Each row is followed by one of two labels, saying whether the row has a hidden trait. Each part has a new trait and two new labels.
(in the rows, 100 means zero)
[ 86 100 105 100 106  95 102 112  96 113 104 121 103 117 120  99  73  96
  78  98 102  82  99 131 136  66 107 132 141 130 114 157 115  89 110  94
  78  70  93  97  93 110 100  87 132  88  96  81  73 106 117 112 117  97
  90 117 114  85  83  82  90  72 113 109  47  92  99 113  87 107  99 111
  88 115  98  77  98 123 116  96  94 101 130 126 127  59  47 110  96  85
  96  99  96  84  97  79 106  87  92 113  95  93 120  92  84 104 102 125
 154 100  71  70  93 101 118  89 111]  U
[ 97 104  89  95  90 104  91  87  95  69 107  85  96  45 103 103  84 104
 106 102 108  96 131 116  59 121 131  21  54  51  99  98 116  89  94 111
  80  89 105 111 112  69  95 106  86 100 108  91 104 103 106  97  91 111
 109  61  87 105  73 129 117 124  88 109 145  93  96  97  92  39  85  69
 108  82 103  90  89  42  79 100  94  93  84 101  82 136  78 142 108  95
  97 102 101 115  88 135 101 114  96  95 101 105  87 141 105  94 110 101
 116 104 123 115  88 124 114 112  68]  W
[ 88 104  90 111 113 100 110 103  83  97  79 110 111 121 118 106  98  93
  82  92 105  64  90 133  83  66 108  99  98 111 113 140 111 116 101 108
  63  89 103  84  82  98 123  91 146 109 106  76  75 115 112  94 110 102
  87  95  98  73  98  97 118  97 116 116  73  96  88 112  94  83  97 107
  98 116 105 113  99  93 114 104 101 116 118 127 116  82  53 137  89  69
 121  91  94  86  93  96 111  81 104 117  98 102 137  77 108  95 141 134
 132 113  79  66  78  96  95 124 120]  W
[ 87 103  70 101 116 109 116 102  69 109 101  96 105 163 101  99 104 100
  83  83 100  71 103  91  63  70  88  93  98 100 106 138 116 132  99 113
  61  99 104  94  97 106 121 104 119 110 108  97  93 113 112 109  97  87
  99  88  94  79  82 119 115 119 115 124  97  88  91 106  86  61 103 106
 105 102  94 119 100 105 102 113 109 115 101 135 118 108   0 135  97  86
 129  97  91  94  72 128 108  83 110 118  82  94 137  76  81  90 115 109
 109 116  83  78  78  96 144 114 111]  W
[ 64 103 134  79  84  96  89  78 128  48 124 102  94  66 121 115 110 102
 107 109 102 123 115  94 113  86 125  20  63  93 107 140  85  38  92 102
 136  88  84 106 138  93 116  92  89 105 109  94  79  98 112  92  74 120
 114 104  93  94  58  68 119 112  80 101 131  83 106 107  82  77  67 105
  87  89 110  62 116  99  58  85 108  83 156 107 102  96 115  78 114  92
  84 110 109  97  75  97 103 130  89  91  93  76 104 143  91  97  29  63
 151 102 106 120 101 110 105  69  74]  W
[ 82 111 102 104 115  90 113 119  54 139 120 115  92 177 114  92 131  99
  92  98 117  85  68 101 147  73  80 101 147 123  91 102  77  66 108  94
 103 146  99  96 119 135 100 105 106  90 116  91  91  88  75  92  97  80
 102 107 114 112  94 116 113  95 113  86 101 113 116  99  90 173 124 146
  81  91 108 126 109 153 130 102 103 102  95 100 124  90 125  68 101 113
  87 117  91 102 119  92  96 100  89 101 127 104 117  90  74  94  89 119
  40  67  87  97 122  76 150  85 119]  W
[ 85 108  99  91 121  77 115 108  57 120 108 111  93 127 123  81 110 107
  99  97 109 113  93 109 152  98  90  93 122 115  88 102  80  61 112 100
  84 155 119 107 108 106  91 120 127  85 113  63  90  91  85 111  93  91
 108  78 111 124 131 128  91 105 113  88 113 105 107  95  91 141  69 129
  91  72 112  94 110 155 170 102  96  94  86 117 116 125 124  77 118 108
  89 132  87 103 117  88  94 104  87 102 125 121 116 113  78  98 101 106
  68  94 101 109 119  74 181  75  86]  U
[ 67  98 128 103  98  96 100  87 130  91 116  90  87  56 109 106 116  96
 102 110 106 110 131  98  54 133 121  46  89  87 103  87  87  67 103 104
 139  78 103 112 129  61 100  99  94 110  90  78 102  87  91 109  99 110
 111  50  95 112 102  97 135 109  82  98 151 111 103 103 108 119  75  85
  90  83 101  66 123 103  68  91  98  86 104 100  85 117 124  65 107 102
  92 117 106 104 102 106 102 109  88  95 117  89  88 138 114  88  58 116
  99  67 125 130 107 103 118  94  83]  W
[ 88  96 116 108 122  99 107 118  97 157 132 106  85 145  99  89 117 103
  93  96 113  90 102  91  78 121  76 154 165 112  74 103  86  97 109  87
 134 136 106  99  98 108  88 108 100 102  81  99  96  77  88 114 119  72
 103  83 128 116 140 111 103  84 118  89  94 108 110  96 101 140 154 116
  89  95  98 119 114 172 117 102  97  92  63  95 107 111 129  80  99 113
 101 123  93 107 119 107 100  94  92 103 128 103 107 102  94  90  84 110
  31  53  94 104 116  85 129  85  96]  U
[ 93 108 139  92  91  88  76  79 115  56 111 109  91  28 135 108  94  96
 102 106 101 112 100 122 137  96 113  34  80  74  97 126  84  41  87  98
  98  77  81 103 137 101 110  82 114  88 107  84  94 103 106  64  78 129
 110 126 111  86  39  80 100  99  72  96 148  86 116 101  65  69 108  95
  82  89 130  74  94  64  70  80  97  85 133  84 107 123 200 102 104 100
  77 105 109 100  90 100  98 130  87  80 120  92  93 137 116 107  67  81
 122  96 110 109 108 120  71  65  59]  W
